Below are the code and all the weights of a small trained network. Each question names an input and a target symbol and asks about switching units off, where a switched-off unit gives its printed mean instead of its output.

import numpy as np


def w(rows, s, z=0):
    codes = np.array(rows[::2]) - 128.0
    scale = np.full(codes.shape[1], s)
    scale[-1] = z or s
    return codes * scale


def norm(h):
    return h / np.sqrt((h * h).mean(-1, keepdims=True) + 1e-5)


def f(y):
    return y / 2 * (1 + np.tanh(0.7978845608 * (y + 0.044715 * y**3)))


def softmax(a):
    e = np.exp(a - a.max(-1, keepdims=True))
    return e / e.sum(-1, keepdims=True)


def log_softmax(a):
    a = a - a.max(-1, keepdims=True)
    return a - np.log(np.exp(a).sum(-1, keepdims=True))


def net(x, mask):
    ids = ['αβγδεζημτφω'.index(c) for c in x.split()]
    T = len(ids)
    res = E[ids] + P[:T]
    q, k, v = (norm(res) @ M[0].T for M in (Q, K, V))
    z = softmax(np.where(np.tri(T) > 0, q @ k.T / 3**0.5, -1e9)) @ v
    res = res + np.where(mask[0], z, O[0][:, -1]) @ O[0][:, :-1]
    y = f(norm(res) @ A[0][:, :-1].T + A[0][:, -1])
    res = res + np.where(mask[1:17], y, B[0][:, -1]) @ B[0][:, :-1]
    return log_softmax(norm(res)[-1] @ U[:, :-1].T + U[:, -1])


Q, K, V, O, A, B = {}, {}, {}, {}, {}, {}
E = w([
[231,122,208,92,140,113,184],'α',
[127,162,102,3,58,198,110],'β',
[151,165,161,106,26,177,185],'γ',
[180,30,131,48,158,56,219],'δ',
[171,162,181,51,66,116,222],'ε',
[193,154,48,141,45,138,86],'ζ',
[193,143,114,57,87,183,75],'η',
[196,71,87,86,85,145,135],'μ',
[130,117,118,43,111,124,163],'τ',
[194,168,94,198,65,163,66],'φ',
[109,107,109,73,126,68,220],'ω',
],0.014)
P = w([
[162,217,56,131,139,132,98],'0',
[3,125,115,121,233,188,225],'1',
[178,191,82,126,98,123,85],'2',
[160,228,86,109,153,138,148],'3',
[32,92,123,114,169,199,235],'4',
[177,139,113,136,64,118,87],'5',
[160,216,120,97,130,126,157],'6',
[58,54,159,121,98,180,203],'7',
[160,101,144,150,57,95,52],'8',
[124,179,183,44,95,56,169],'9',
],0.014)
Q[0] = w([
[136,162,162,95,104,45,81],'h1',
[220,179,95,91,58,143,238],'h1',
[111,34,145,168,105,254,202],'h1',
],0.03)
K[0] = w([
[89,143,104,135,136,70,52],'h1',
[104,72,251,131,32,64,82],'h1',
[173,184,195,150,109,173,210],'h1',
],0.028)
V[0] = w([
[253,64,172,169,239,231,67],'h1',
[99,250,209,228,82,187,175],'h1',
[74,120,121,80,90,254,54],'h1',
],0.017)
O[0] = w([
[238,94,164,65,191,242,220,41],'h1',
[99,18,200,1,91,75,96,12],'h1',
[94,56,25,64,187,153,132,126],'h1',
],0.012,0.011)
A[0] = w([
[116,136,197,164,88,51,123,94],'n1',
[110,210,118,103,42,78,154,104],'n2',
[251,106,122,124,151,197,152,92],'n3',
[48,67,136,53,97,171,138,144],'n4',
[223,157,38,72,124,109,134,109],'n5',
[51,16,213,193,139,233,169,1],'n6',
[142,78,94,127,110,25,113,68],'n7',
[31,84,152,211,176,188,84,38],'n8',
[151,200,89,133,122,56,172,129],'n9',
[235,175,117,81,134,88,73,94],'n10',
[115,34,163,206,177,161,62,209],'n11',
[143,145,75,124,145,168,7,185],'n12',
[151,218,109,38,101,149,63,116],'n13',
[203,204,89,89,147,132,149,59],'n14',
[75,55,153,151,104,138,233,128],'n15',
[91,44,88,113,126,207,137,122],'n16',
],0.017,0.0063)
B[0] = w([
[103,135,41,128,163,154,159,182],'n1',
[187,120,172,77,142,111,158,226],'n2',
[95,117,69,220,78,97,134,225],'n3',
[119,138,172,215,93,153,188,226],'n4',
[80,165,198,115,136,193,114,217],'n5',
[162,120,63,127,149,253,114,138],'n6',
[164,166,111,111,157,174,135,189],'n7',
[175,141,105,56,57,138,109,136],'n8',
[111,41,148,145,128,143,110,248],'n9',
[127,112,157,22,101,119,149,155],'n10',
[110,151,224,119,105,162,130,131],'n11',
[169,101,162,193,115,125,176,216],'n12',
[88,121,75,110,171,118,99,168],'n13',
[185,126,129,58,114,106,89,208],'n14',
[105,140,138,115,93,116,64,157],'n15',
[160,153,114,79,184,69,62,194],'n16',
],0.03,0.011)
U = w([
[185,117,125,89,18,86,124,123],'α',
[100,152,150,175,204,175,135,102],'β',
[120,167,124,145,115,162,254,29],'γ',
[238,215,188,157,121,123,148,98],'δ',
[161,96,74,90,138,121,171,197],'ε',
[168,114,196,86,123,180,102,222],'ζ',
[138,159,116,117,115,118,44,255],'η',
[130,98,72,164,62,244,126,53],'μ',
[149,12,142,169,147,110,135,152],'τ',
[63,139,204,146,73,102,98,187],'φ',
[101,148,99,184,119,26,139,83],'ω',
],0.01,0.0041)

Each question gives the input, a string of symbols that net reads in full, and the target symbol t.
The units are the heads (3 rows each of Q, K, V and O) and the neurons (one row each of A and B). Each row of codes is followed by its name. A weight is (code - 128) times the scale printed after its matrix; where a second scale follows, it is the last column's (O, A, B and U).
mask holds one flag per unit, heads first, then neurons. A switched-off unit (its flag False) gives its mean, the last column of its rows in O or B, instead of its output. The means were averaged over made-up inputs and are rounded, as every weight is.
A unit's drop is (log p(t) with every unit on - log p(t) with that unit switched off) / (log p(t) with every unit on - log p(t) with every unit switched off).
The circuit of an input: a set's keep is (log p(t) with only the set's units on - log p(t) with every unit switched off) / (log p(t) with every unit on - log p(t) with every unit switched off). Starting from the 12 units with the biggest drops (on a tie, the unit counted first), units are removed one at a time, each time the one whose removal leaves the highest keep (on an exact tie, the one counted first), for as long as the keep stays at least 0.8.
units of the circuit, in order: the units of the circuit, biggest drop first
unit that matters most: the unit with the biggest drop
k most important neurons: the k neurons with the biggest drops, biggest first
input β δ δ ε φ ζ δ ω, target γ: 2 most important neurons	n1; n7
input τ ω τ τ μ β δ δ δ ω, target δ: units of the circuit, in order	h1; n14
input η δ τ τ, target τ: units of the circuit, in order	n9
input τ δ α α ω δ γ η, target φ: units of the circuit, in order	h1; n4
input δ ε β ε ω η δ, target η: 4 most important neurons	n16; n5; n3; n14
input η μ δ μ γ, target φ: units of the circuit, in order	h1; n4; n15
input τ μ τ ζ τ ε α, target ε: units of the circuit, in order	h1; n1; n2
input ε μ ω δ, target ω: units of the circuit, in order	h1; n1
input δ γ δ δ δ, target φ: units of the circuit, in order	n4; h1; n15
input μ τ β η δ μ τ δ γ μ, target γ: 2 most important neurons	n4; n7
input δ β φ γ φ, target φ: units of the circuit, in order	h1; n4
input ω τ ζ μ β, target ω: units of the circuit, in order	h1; n16; n4; n9
input δ η γ, target γ: 2 most important neurons	n4; n7
input δ η τ ε η δ τ τ, target γ: 4 most important neurons	n1; n7; n4; n9
input μ γ μ φ β β α η μ ζ, target μ: 2 most important neurons	n3; n5
input μ τ γ α, target γ: 3 most important neurons	n4; n7; n9
input δ μ α, target α: units of the circuit, in order	h1; n3; n10; n4
input μ δ δ α δ η δ τ α τ, target α: 2 most important neurons	n3; n14
input φ τ ω δ τ ε ε φ, target γ: unit that matters most	n1
input ε ζ τ ω η α, target α: 4 most important neurons	n3; n10; n4; n14
input α ε μ μ ω τ ε μ, target γ: 3 most important neurons	n1; n7; n9
